-4.7; -3.7; -0.9; -24.3; 2.3; -1.4; 6.9; 2.4; -1.5; -28.0; 2.2 = gavas
-7.9; -3.0; -1.2; -58.3; -11.9; -6.2; 9.3; -0.7; -4.1; -29.0; -7.1 = Tizar
-7.3; -3.7; -1.1; -21.9; 1.4; -2.0; 4.8; 2.9; -0.8; -32.0; 2.0 = Sus
-4.3; -3.2; -1.4; -51.4; -7.5; -3.0; 10.8; 0.2; -0.6; -28.9; 1.0 = Vefi
-8.2; -4.7; -0.1; -23.2; 3.5; -2.1; 2.8; 2.9; -1.0; -27.9; 3.3 = gan
2.6; -2.4; -0.7; -23.1; -6.8; -4.2; 8.5; 1.5; -2.9; -11.1; 4.1 = rasad
-7.9; -3.0; -1.2; -58.3; -11.9; -6.2; 9.3; -0.7; -4.1; -29.0; 3.3 = pozaz
-4.1; -4.1; -1.2; -20.9; -5.9; -5.8; 8.8; 4.1; -3.7; -30.4; 5.6 = Lobom
-12.6; -3.7; -0.5; -80.5; 4.0; 2.3; 3.2; -4.0; 3.4; -30.6; -4.1 = Fumi
-10.6; -4.1; -0.7; -65.6; 0.0; -0.5; 7.7; -1.5; -0.3; -33.8; -0.6 = suf
step -1: 2.8; 2.9; -1.0; -27.9
2.7; 2.8; -1.1; -28.0
step -1: 4.8; 2.9; -0.8; -32.0
4.7; 2.8; -0.9; -32.1
step +1: -1.4; 6.9
-1.3; 7.0
step +1: 4.1; -3.7
4.2; -3.6

4.1; 15.8; -1.5; 16.1; -19.7 = bom
-40.3; -30.5; 32.5; -89.5; 63.1 = Vefi
14.4; 73.2; -2.8; 66.1; -87.7 = gavas
-55.3; 41.8; 56.5; -77.2; -0.9 = pozaz
9.6; -28.4; -12.8; 1.8; 22.3 = gan
8.7; 32.1; -3.4; 33.2; -40.2 = Tizar
3.7; 16.2; -1.1; 15.5; -19.8 = suf
-23.8; 19.2; 24.5; -32.6; -1.7 = rasad
-20.8; 24.1; 22.4; -24.4; -9.1 = Sus
2.3; 18.7; 0.5; 14.4; -21.3 = Fumi
-21.3; 52.3; 26.9; -10.0; -38.1 = Lobom
step +1: -1.5
-1.4
step -1: 3.7
3.6

53.5; 14.9; 13.9; 19.9; -81.2; -35.5; 22.4; -40.4; -78.9; 49.3; -80.7; 34.2; 4.9; -9.9; -28.5; 14.2; 1.5; 13.6; -6.7 -> bom
-51.9; -15.1; -33.1; -8.0; 35.1; -26.0; -6.9; 42.5; 24.7; -55.2; 31.6; -89.8; 2.6; 12.8; 12.2; -8.4; 7.3; -25.1; 3.5 -> Lobom
-42.1; 3.1; -3.2; -28.5; 55.9; -8.7; -20.9; 14.4; 17.0; -5.2; 31.5; 44.9; 20.1; 1.7; 11.8; -4.0; -0.1; 2.2; 13.4 -> bude
23.3; -0.3; 45.4; 7.1; 24.5; -12.8; 16.5; -13.3; -12.9; 3.5; -8.4; 6.5; -30.3; 16.9; 3.1; -1.5; 11.6; -2.2; 17.6 -> Tizar
9.0; -26.6; -5.7; 18.1; -37.1; -24.2; 15.3; -14.2; 4.6; -38.2; -13.7; 37.5; 22.7; -16.0; -11.0; 9.6; -15.2; -3.5; -31.0 -> Vefi
28.5; -11.8; 0.0; 31.2; -77.1; -62.0; 47.7; -35.1; -20.6; -28.3; -48.3; 65.0; 57.8; -15.7; -15.4; 11.6; 0.8; -8.8; -31.7 -> suf
-26.6; 24.2; -28.7; -2.2; -23.0; -55.9; 23.0; 11.9; -2.2; -18.2; -8.3; -20.7; 62.1; 8.3; 11.2; -7.2; 27.7; -20.5; 5.7 -> gavas
-42.1; 3.1; -3.2; -28.5; 55.9; -8.7; -20.9; 14.4; 17.0; -19.1; 15.6; -51.3; -39.0; 13.0; 16.8; -8.5; 7.8; -5.3; -7.1 -> gan
step +1: 1.7; 11.8; -4.0
1.8; 11.9; -3.9
step -1: -11.0; 9.6
-11.1; 9.5
step -1: -3.2; -28.5
-3.3; -28.6

-8.6; 55.5; 28.2; -5.9; 55.1  Fumi
-5.8; -24.8; 9.2; 51.7; 2.9  Sus
-4.5; -7.2; 0.1; -4.9; 9.1  pozaz
4.6; 51.4; -24.4; -84.6; 19.5  suf
-42.4; 25.0; -18.6; -42.7; -6.3  Tizar
-25.4; 0.3; -34.7; -62.5; -20.2  bude
-69.3; 54.0; 76.2; 69.5; 68.3  bom
step -1: 4.6; 51.4; -24.4
4.5; 51.3; -24.5
step -1: 4.6
4.5
step +1: -4.5; -7.2; 0.1
-4.4; -7.1; 0.2
step +1: -7.2; 0.1; -4.9
-7.1; 0.2; -4.8

3.5; -28.8; 0.7; 93.1; -9.9; -37.7; -20.2; 14.4; -0.9  Vefi
29.9; 30.4; -2.5; 33.4; -6.0; -37.7; -5.5; -38.8; 5.9  gavas
-9.4; -26.3; 35.7; 28.7; -18.1; -37.7; 0.7; 9.5; 7.4  suf
-28.9; -41.2; -8.9; 1.8; 7.2; -37.7; -4.7; 48.2; -9.6  rasad
35.6; 22.5; -12.8; 79.9; -6.5; -37.7; -17.7; -34.1; 3.1  gan
-24.1; -41.6; 56.5; 8.3; -23.1; -37.7; 8.8; 21.3; 10.4  Tizar
-19.7; -25.7; -25.4; -2.6; 14.5; -37.7; -6.6; 39.4; -12.2  Sus
-24.4; -47.7; 58.3; 25.2; -25.7; -37.7; 5.5; 24.5; 10.6  Lobom
-20.5; -50.1; -4.6; 57.6; -1.4; -37.7; -15.4; 46.0; -7.6  Fumi
step -1: 29.9; 30.4; -2.5; 33.4
29.8; 30.3; -2.6; 33.3
step -1: -28.9; -41.2; -8.9
-29.0; -41.3; -9.0
step -1: -20.5
-20.6
step -1: -25.4
-25.5
step +1: 58.3; 25.2; -25.7; -37.7
58.4; 25.3; -25.6; -37.6
step +1: -20.2; 14.4
-20.1; 14.5
step -1: 35.6
35.5

-10.0; 84.5; -9.2; -40.9; -40.5; -85.7; 1.2  bude
-10.0; 84.5; -9.2; -40.9; -40.5; -85.7; 10.7  Sus
-10.0; 84.5; -9.2; -44.1; -76.2; -70.1; 16.3  pozaz
step +1: -9.2; -40.9; -40.5
-9.1; -40.8; -40.4
step -1: 84.5; -9.2
84.4; -9.3
step -1: -9.2; -40.9; -40.5; -85.7
-9.3; -41.0; -40.6; -85.8
step +1: -9.2
-9.1
step -1: 84.5; -9.2; -44.1
84.4; -9.3; -44.2
step -1: -10.0
-10.1

-13.1; 3.8; -31.3; 1.2; 15.7; -13.7; -30.0; 0.2; 6.4  Lobom
-6.7; 23.0; -3.4; -3.4; 17.7; -15.7; -24.4; 17.4; 16.6  Tizar
-32.4; -31.5; -37.6; -1.9; 4.9; -4.7; -12.1; -30.0; -29.9  bude
43.0; -0.9; 88.5; -3.7; -16.4; 32.9; 45.6; 13.2; -2.1  rasad
-35.4; -4.2; -57.6; 1.4; 19.1; -22.1; -25.2; -16.8; 4.3  gavas
-33.4; -32.2; -28.3; -4.0; 4.8; -4.9; -2.3; -30.7; -37.2  bom
0.5; -39.9; 9.2; 0.4; -13.4; 37.8; 22.0; -31.5; -40.1  Vefi
step +1: 37.8
37.9
step -1: -16.4; 32.9; 45.6; 13.2
-16.5; 32.8; 45.5; 13.1
step -1: 88.5; -3.7
88.4; -3.8
step +1: -39.9; 9.2
-39.8; 9.3
step +1: -1.9; 4.9; -4.7; -12.1
-1.8; 5.0; -4.6; -12.0
step -1: -2.3
-2.4

-34.4; -12.1; -0.7; -11.8; 11.6; -31.5; -43.8; -22.5; -5.9; -25.5; -0.7; 31.3; -31.9; -16.3; -29.1; -16.9; -7.7; -23.1; -10.7; 2.3; 33.2; -5.2; 8.6; 3.8; -35.7; -29.0; -12.9; 22.1; 1.8; -34.6; 44.4; -3.2; 5.4; 0.9; -38.9  Vefi
-31.0; -9.0; -16.0; 36.2; 36.6; 17.4; -24.2; 8.8; 57.0; -10.9; -18.8; 42.7; -30.7; -59.7; 4.8; -13.1; -11.8; 6.5; -25.3; -9.8; 79.9; -19.6; 14.9; 12.0; -36.6; 41.9; -28.9; 9.6; -6.8; -31.8; 57.0; 2.3; 7.7; 9.5; -8.4  bude
-16.1; -0.6; 2.9; -10.6; 3.1; 13.9; -14.1; -4.9; 11.0; -12.9; 3.9; 13.3; -10.3; 5.0; -15.6; -9.4; 2.6; -5.4; -2.2; 5.7; 8.2; -4.5; 9.6; -4.5; -13.4; -16.7; -11.8; 10.8; -4.5; -11.9; 19.1; -0.9; 1.0; 3.2; -24.4  gan
-32.6; -11.6; 1.3; -36.9; 9.0; 35.7; -39.0; -17.4; 5.4; -33.7; 15.8; 5.1; -33.7; 21.0; -45.7; 3.6; 9.9; -42.8; 6.5; 1.3; 1.1; -7.0; 3.5; 2.4; -8.7; -58.5; -10.8; 9.8; 6.2; -10.3; 15.2; -1.8; -2.2; -2.0; -60.1  gavas
15.2; 7.1; 17.5; -38.8; -29.4; 18.3; -18.0; -18.2; -32.5; -18.6; 26.2; -15.2; -11.1; 51.6; -35.2; 2.4; 11.4; -30.5; 32.9; 20.4; -46.1; 4.0; -5.8; -3.8; 26.5; -67.3; 14.8; 2.6; 8.3; 13.4; -27.7; 3.2; -4.3; -16.4; -25.6  Lobom
9.2; 3.6; 9.9; -5.0; -4.5; 17.8; -31.1; -11.9; -3.2; -9.7; 14.3; -11.8; -8.6; 2.1; -15.0; -5.5; 1.3; -24.2; 14.2; 1.7; 0.3; 4.9; -14.0; 5.9; 24.5; -36.9; 11.5; 0.8; 21.1; -8.4; -19.2; -9.8; 3.2; -12.2; 14.6  suf
7.1; 4.4; -13.4; 22.7; 19.3; -18.5; 22.7; 21.3; -2.6; 17.7; -15.3; -3.9; 10.0; -13.5; 15.8; 4.8; -3.1; 25.1; -8.6; -11.5; 10.6; -5.3; -5.0; 5.2; 7.1; 37.1; 3.8; -19.4; 8.5; 13.9; 0.2; 8.8; -0.7; 5.7; 28.6  Fumi
-34.4; -12.1; -0.7; -11.8; 11.6; 21.4; -43.8; -22.5; 31.5; -25.5; -0.7; 31.3; -31.9; -16.3; -29.1; -16.9; -7.7; -23.1; -10.7; 2.3; 33.2; -5.2; 8.6; 3.8; -35.7; -29.0; -12.9; 22.1; 1.8; -34.6; 44.4; -3.2; 5.4; 0.9; -38.9  bom
-12.8; -3.3; 3.0; -31.6; 4.3; 12.9; -7.9; -6.3; -16.3; -14.6; 9.7; -6.7; -11.8; 28.9; -27.5; 11.3; 9.2; -26.9; 7.1; 1.5; -17.9; -3.6; -0.9; 1.3; 1.4; -38.1; -2.2; -1.9; 8.7; 9.6; -4.1; 4.4; -5.2; -3.2; -34.1  Tizar
-21.9; -15.5; 17.7; -57.5; -25.7; 22.1; -32.6; -30.3; 0.6; -22.8; 13.9; 13.2; -21.1; 34.7; -31.1; 3.7; 6.1; -31.6; 13.4; 22.8; -19.5; -8.1; 19.2; -11.0; -20.1; -50.4; -10.7; 25.1; -21.3; -22.5; 15.6; -6.6; -0.1; -5.2; -67.1  pozaz
7.6; 0.3; 10.6; -20.6; -22.1; 9.3; -14.8; -16.1; -7.9; -1.8; 11.3; -5.5; -0.1; 15.0; -8.9; -1.3; 0.5; -17.7; 14.2; 10.5; -19.2; 7.1; -2.0; -7.7; 12.1; -32.4; 5.8; 13.6; -3.9; -3.5; -12.6; -7.2; 4.5; -9.4; -7.8  Sus
8.9; 7.9; -7.0; 25.4; 9.7; -27.6; 36.4; 19.2; -8.3; 15.2; -13.8; -6.7; 14.6; -18.5; 25.4; 6.5; 2.4; 30.8; -3.5; -16.5; 6.9; -1.7; -2.9; 5.2; 6.8; 45.3; 10.7; -22.6; 11.4; 15.9; -12.7; 9.6; -2.4; 6.7; 32.1  rasad
step -1: -2.2
-2.3
step -1: -8.9
-9.0
step -1: -31.8; 57.0
-31.9; 56.9

-60.5; 34.1; 22.7; -35.7; -11.6; 30.1; -47.3; 18.3; -39.0; 25.9; -4.3; 34.1; -7.3; 0.7; -26.2; 7.4; -61.3; -41.1; -36.1; 25.8; 30.6; 35.9; -12.6; 70.5; -64.5; -28.4; -16.9; 6.5; -13.7; -34.3 = Sus
-11.2; 34.1; 23.7; 21.2; 10.8; 47.7; -85.1; 2.0; 10.0; -76.5; 35.6; 34.1; -10.6; -13.8; -67.5; -10.6; -25.6; 4.4; -8.8; -8.3; 33.2; 10.4; -20.0; 32.1; -6.5; 46.5; 8.0; 2.4; -43.9; 29.5 = gavas
-52.8; 34.1; 1.9; -11.2; 17.1; -64.0; -36.1; -46.2; -41.8; 12.2; 4.4; 34.1; 41.4; -33.2; 7.3; 1.7; -20.6; -21.5; 12.6; 36.9; 4.1; -14.1; 8.2; -31.3; -16.7; 43.0; 42.8; 15.9; 10.9; 94.8 = suf
35.3; 34.1; -46.2; 0.3; -63.3; 34.2; 10.4; -32.1; 35.3; -19.8; -7.1; 34.1; -26.4; -5.0; 49.4; -14.0; -2.1; -12.2; -51.8; -27.4; 10.9; 51.9; -66.8; 13.9; 48.2; -33.0; -4.7; -25.9; -30.6; -68.8 = Vefi
-52.4; 34.1; 63.7; -4.9; -7.7; 0.4; 22.5; -27.8; -7.6; -2.0; -2.6; 34.1; 32.3; -19.4; 38.6; 45.4; -17.2; 7.5; -33.8; 2.5; 14.5; 64.7; -12.2; 82.2; -54.9; -10.5; -40.7; -2.9; -12.6; -40.4 = Lobom
-19.9; 34.1; 1.9; -11.2; 17.1; -64.0; -36.1; -46.2; -41.8; 12.2; 4.4; 34.1; 41.4; -33.2; 7.3; 1.7; -20.6; -21.5; 12.6; 36.9; 4.1; -14.1; 8.2; -31.3; -16.7; 43.0; 42.8; 15.9; 10.9; 94.8 = Fumi
-18.9; 34.1; -62.6; 42.5; 35.3; 17.4; 45.1; 56.5; -13.1; 10.8; 28.0; 34.1; 22.7; -49.3; -61.9; 48.6; 35.0; 7.0; -8.4; 31.9; 21.3; -19.5; 19.3; 4.4; -15.6; -12.8; -51.7; -30.8; -8.4; -20.1 = bude
24.0; 34.1; -14.4; 7.2; -24.8; 45.2; -39.4; 39.0; 32.6; -26.2; -15.3; 34.1; -82.3; 35.9; 16.2; -47.0; 36.3; 4.2; -3.5; -59.7; -13.2; -25.7; 38.0; -16.6; 34.9; -32.0; 10.0; 30.5; -38.0; -27.2 = pozaz
34.8; 34.1; -18.7; -3.4; 15.5; 65.9; -6.4; -28.2; 61.0; -29.2; 5.9; 34.1; 21.9; 21.9; -82.5; -24.6; 33.7; -12.2; -14.9; -11.1; 30.4; 8.4; 17.0; -21.4; 47.5; 61.3; 3.2; -39.3; -10.8; -3.9 = gan
-23.9; 34.1; 55.5; 35.8; 34.9; -24.4; 85.5; 7.6; 3.4; -28.2; 7.6; 34.1; 44.3; -22.0; -0.8; 66.1; -3.8; 60.8; -0.9; -3.9; -33.7; 25.1; -39.8; 36.0; -21.4; 7.8; -32.0; -17.4; 0.0; 5.8 = rasad
-29.5; 34.1; -9.0; 13.7; 15.2; -22.3; 72.9; 67.6; -27.3; 9.4; 11.2; 34.1; 50.7; 8.0; -68.2; 34.3; 16.1; 8.8; 17.6; -18.9; 1.7; -35.2; 3.3; 13.1; -28.1; 18.9; -30.7; 32.2; 38.0; -50.1 = Tizar
step +1: 3.4
3.5
step -1: 19.3; 4.4; -15.6; -12.8
19.2; 4.3; -15.7; -12.9
step +1: -29.5
-29.4
step -1: -21.4; 7.8; -32.0
-21.5; 7.7; -32.1
step -1: -21.5; 12.6; 36.9; 4.1
-21.6; 12.5; 36.8; 4.0
step +1: -20.0; 32.1; -6.5
-19.9; 32.2; -6.4

-4.1; -83.6; -28.6; -82.7; -14.5; -58.4; 30.4 : gavas
-50.0; 15.3; -72.1; -53.4; -60.7; -25.2; 96.9 : gan
-46.3; -26.1; 61.9; 25.5; 20.4; -16.4; -59.6 : Fumi
-63.3; -1.1; 43.9; 46.8; -2.2; -5.8; -33.2 : bude
-86.8; 29.1; 28.2; 21.2; -19.8; -36.0; -16.5 : Sus
79.8; -16.4; 49.4; -62.4; 62.7; -27.5; -49.0 : bom
-34.2; 71.1; -32.9; 78.0; 42.0; 27.9; 8.3 : suf
-72.0; 22.4; 24.7; 66.8; 10.7; 8.5; -24.4 : pozaz
-49.8; 11.0; 29.7; 47.1; 15.8; -7.5; -33.7 : Vefi
-46.4; 2.9; 40.0; 2.5; 29.9; -58.8; -31.7 : rasad
-66.1; 20.1; 28.7; 53.5; 1.9; -16.2; -31.4 : Lobom
-18.8; 84.3; -49.0; 73.0; 25.8; 50.4; 26.9 : Tizar
step +1: 49.4; -62.4
49.5; -62.3
step -1: -86.8; 29.1
-86.9; 29.0

0.1; -37.8; -1.8; 31.3; -23.8; -1.1; 10.1; 0.4; -23.1; 44.4; 28.9 = rasad
-2.4; -66.8; -29.0; 72.6; -25.8; -34.7; -18.2; 45.7; -29.5; 31.6; -34.6 = pozaz
0.3; -34.2; -1.4; 29.6; -23.0; -0.2; 9.4; -0.2; -20.4; 40.0; 26.1 = Sus
-0.4; -30.9; -8.0; 18.5; -4.2; -8.5; -3.0; 8.3; -6.7; 12.8; -6.0 = bom
-0.9; -29.9; 1.3; 9.4; -19.3; -8.7; 0.0; 4.1; -8.0; 23.8; -3.0 = Lobom
1.5; -20.4; 25.7; -8.7; 4.4; -9.1; 3.5; 0.4; 9.3; -10.2; -4.4 = Vefi
-0.4; 22.4; -2.8; 10.3; -13.4; 13.0; -0.3; 0.4; -0.7; -4.9; 3.8 = gavas
3.9; -17.6; 40.9; -27.6; 20.1; -8.5; 39.4; -25.9; 6.7; 11.5; 38.7 = gan
0.2; -48.3; -3.9; 41.1; -29.0; -3.2; 12.1; 2.1; -27.2; 48.1; 31.1 = suf
step +1: 3.9; -17.6
4.0; -17.5
step +1: 40.0
40.1
step -1: -1.8; 31.3
-1.9; 31.2
step -1: 25.7; -8.7; 4.4; -9.1
25.6; -8.8; 4.3; -9.2
step +1: -8.7
-8.6
step +1: 0.3; -34.2
0.4; -34.1
step -1: -8.7; 0.0; 4.1
-8.8; -0.1; 4.0

